Below are the code and all the weights of a small trained network. Each question names an input and a class and asks about switching units off, where a switched-off unit gives its printed mean instead of its output.

import numpy as np


def w(rows, s, z=0):
    codes = np.array(rows[::2]) - 128.0
    scale = np.full(codes.shape[1], s)
    scale[-1] = z or s
    return codes * scale


def norm(h):
    return h / np.sqrt((h * h).mean(-1, keepdims=True) + 1e-5)


def f(y):
    return y / 2 * (1 + np.tanh(0.7978845608 * (y + 0.044715 * y**3)))


def log_softmax(a):
    a = a - a.max(-1, keepdims=True)
    return a - np.log(np.exp(a).sum(-1, keepdims=True))


def net(x, mask):
    res = np.array(x, float).reshape(1, 8) / 4 @ E
    u = 0
    for l in range(3):
        y = f(norm(res) @ A[l][:, :-1].T + A[l][:, -1])
        res = res + np.where(mask[u : u + 7], y, B[l][:, -1]) @ B[l][:, :-1]
        u += 7
    return log_softmax(norm(res)[-1] @ U[:, :-1].T + U[:, -1])


A, B = {}, {}
E = w([
[129,139,124,133,127,136,140,122,127,129],'x0',
[128,141,125,136,125,138,143,119,124,133],'x1',
[132,130,125,137,115,143,135,107,118,116],'x2',
[108,68,70,108,2,201,115,174,189,220],'x3',
[152,110,172,252,116,105,118,177,233,113],'x4',
[192,207,127,130,111,145,41,81,156,180],'x5',
[171,127,87,89,72,65,173,88,175,104],'x6',
[144,120,48,159,188,120,128,117,128,138],'x7',
],0.0095)
A[0] = w([
[157,71,2,171,215,154,119,91,147,149,95],'L0N0',
[80,111,156,181,172,211,75,157,80,161,10],'L0N1',
[87,23,137,142,159,138,206,135,102,117,10],'L0N2',
[124,90,90,143,91,156,109,135,134,167,2],'L0N3',
[106,91,58,141,98,169,127,142,150,168,68],'L0N4',
[110,151,161,95,68,163,123,166,153,133,70],'L0N5',
[156,184,121,155,98,112,65,89,101,183,149],'L0N6',
],0.0085,0.0042)
B[0] = w([
[55,113,254,100,95,107,115,107,137,162,253],'L0N0',
[253,92,111,131,114,85,217,114,120,208,232],'L0N1',
[87,125,111,100,164,154,173,163,183,85,237],'L0N2',
[120,182,99,123,113,116,118,141,132,141,166],'L0N3',
[127,184,142,134,69,126,91,199,66,84,230],'L0N4',
[85,166,158,149,121,113,94,143,84,108,191],'L0N5',
[88,80,103,95,187,197,172,149,188,60,252],'L0N6',
],0.012,0.0034)
A[1] = w([
[136,105,176,195,94,124,148,139,187,128,73],'L1N0',
[123,80,68,125,77,162,106,167,129,130,253],'L1N1',
[180,189,108,121,161,162,31,75,178,186,81],'L1N2',
[120,120,254,81,72,90,128,153,136,115,231],'L1N3',
[188,171,191,106,96,198,79,73,141,129,205],'L1N4',
[106,134,84,68,117,122,130,99,97,156,71],'L1N5',
[104,115,121,18,153,149,171,153,45,178,126],'L1N6',
],0.009,0.0046)
B[1] = w([
[139,28,38,171,179,186,58,45,67,73,176],'L1N0',
[190,232,175,75,176,136,182,132,107,149,212],'L1N1',
[47,9,127,89,167,72,255,211,111,53,151],'L1N2',
[75,138,135,139,214,136,127,48,164,203,254],'L1N3',
[58,82,137,121,148,92,195,119,100,109,193],'L1N4',
[159,98,109,202,188,208,45,115,54,125,149],'L1N5',
[133,94,82,97,156,150,90,34,161,64,233],'L1N6',
],0.0093,0.0081)
A[2] = w([
[156,142,84,84,108,59,114,120,248,193,192],'L2N0',
[134,127,135,149,197,100,126,79,118,55,183],'L2N1',
[113,53,116,88,29,184,94,155,151,168,116],'L2N2',
[122,138,120,189,95,159,101,146,170,144,57],'L2N3',
[90,69,58,77,54,182,122,157,128,197,72],'L2N4',
[139,107,145,255,118,119,90,171,210,94,104],'L2N5',
[140,103,84,71,131,135,179,58,113,159,254],'L2N6',
],0.0086,0.005)
B[2] = w([
[162,132,107,119,165,106,129,142,117,180,146],'L2N0',
[134,200,135,87,37,152,94,191,110,184,247],'L2N1',
[110,171,201,142,150,46,159,120,69,76,133],'L2N2',
[115,172,115,136,129,129,111,105,125,107,127],'L2N3',
[144,178,156,126,145,55,64,133,122,47,140],'L2N4',
[162,126,70,68,136,151,109,63,98,101,156],'L2N5',
[159,88,138,249,103,99,132,164,174,143,243],'L2N6',
],0.013,0.011)
U = w([
[160,245,163,97,125,94,87,166,52,73,94],'0',
[167,77,20,99,162,211,79,17,87,45,116],'1',
[85,52,119,103,178,140,226,183,200,14,54],'2',
[133,126,99,127,109,188,114,157,153,178,253],'3',
[228,75,111,148,109,89,158,138,113,176,174],'4',
[56,101,191,140,139,143,119,50,145,162,49],'5',
],0.011,0.0066)

Each question gives the input, the list of numbers given to net, and the class t.
The units are the neurons (one row each of A and B). Each row of codes is followed by its name. A weight is (code - 128) times the scale printed after its matrix; where a second scale follows, it is the last column's (A, B and U).
mask holds one flag per neuron, layer by layer. A switched-off neuron (its flag False) gives its mean, the last column of its row in B, instead of its output. The means were averaged over made-up inputs and are rounded, as every weight is.
A unit's drop is (log p(t) with every unit on - log p(t) with that unit switched off) / (log p(t) with every unit on - log p(t) with every unit switched off).
The circuit of an input: a set's keep is (log p(t) with only the set's units on - log p(t) with every unit switched off) / (log p(t) with every unit on - log p(t) with every unit switched off). Starting from the 12 units with the biggest drops (on a tie, the unit counted first), units are removed one at a time, each time the one whose removal leaves the highest keep (on an exact tie, the one counted first), for as long as the keep stays at least 0.8.
circuit, biggest first: the units of the circuit, biggest drop first
most important unit: the unit with the biggest drop
k most important neurons: the k neurons with the biggest drops, biggest first
k most important neurons of layer l: the k neurons of layer l with the biggest drops, biggest first
input [5,-3,-2,7,-7,-6,8,8], class 4: most important neuron of layer 0 => L0N6
input [3,-2,0,-6,7,-7,3,-6], class 1: 2 most important neurons => L2N5, L1N1
input [-7,0,1,7,-3,5,-4,-7], class 0: 2 most important neurons of layer 2 => L2N4, L2N2
input [-1,2,-1,-3,4,1,-2,-7], class 5: 2 most important neurons of layer 1 => L1N3, L1N4
input [-2,6,-2,7,1,8,2,8], class 2: 3 most important neurons of layer 1 => L1N2, L1N4, L1N1
input [2,4,2,2,4,-5,-6,7], class 5: 2 most important neurons => L0N0, L1N3
input [-7,5,-4,5,-6,6,-3,7], class 5: 2 most important neurons => L0N0, L1N0
input [-4,4,-6,-5,-5,4,-2,7], class 5: circuit, biggest first => L0N0, L1N1
input [-5,1,-6,4,8,-3,6,8], class 1: circuit, biggest first => L2N5, L1N0
input [5,2,8,8,-6,-7,6,-2], class 0: 2 most important neurons => L2N4, L0N4
input [-8,-3,-6,6,8,-2,3,-6], class 1: circuit, biggest first => L1N0, L2N5
input [-8,-2,-3,-6,4,-5,-3,8], class 5: circuit, biggest first => L0N0, L0N6
input [3,-1,3,-5,-6,-1,4,-6], class 1: 2 most important neurons of layer 2 => L2N2, L2N0
input [-7,0,6,-2,7,2,6,-6], class 1: most important unit => L1N0
input [1,-6,-2,-1,8,1,-4,7], class 1: 4 most important neurons => L2N5, L1N0, L2N6, L1N1
input [3,7,1,6,-4,-7,6,3], class 2: 3 most important neurons => L2N1, L0N2, L0N1
input [0,3,6,8,2,-7,6,3], class 0: circuit, biggest first => L0N4, L2N4
input [-7,-2,-6,-2,-7,-3,4,-1], class 1: 3 most important neurons => L1N6, L1N5, L0N1
input [-7,-3,-4,-5,5,-2,3,7], class 5: circuit, biggest first => L0N0, L1N3
input [4,7,-3,2,0,-4,7,-8], class 5: 2 most important neurons of layer 0 => L0N5, L0N1
input [3,1,4,5,-7,-7,7,-8], class 5: most important unit => L0N6
input [5,0,6,7,-8,-2,4,0], class 1: 2 most important neurons => L1N6, L2N1
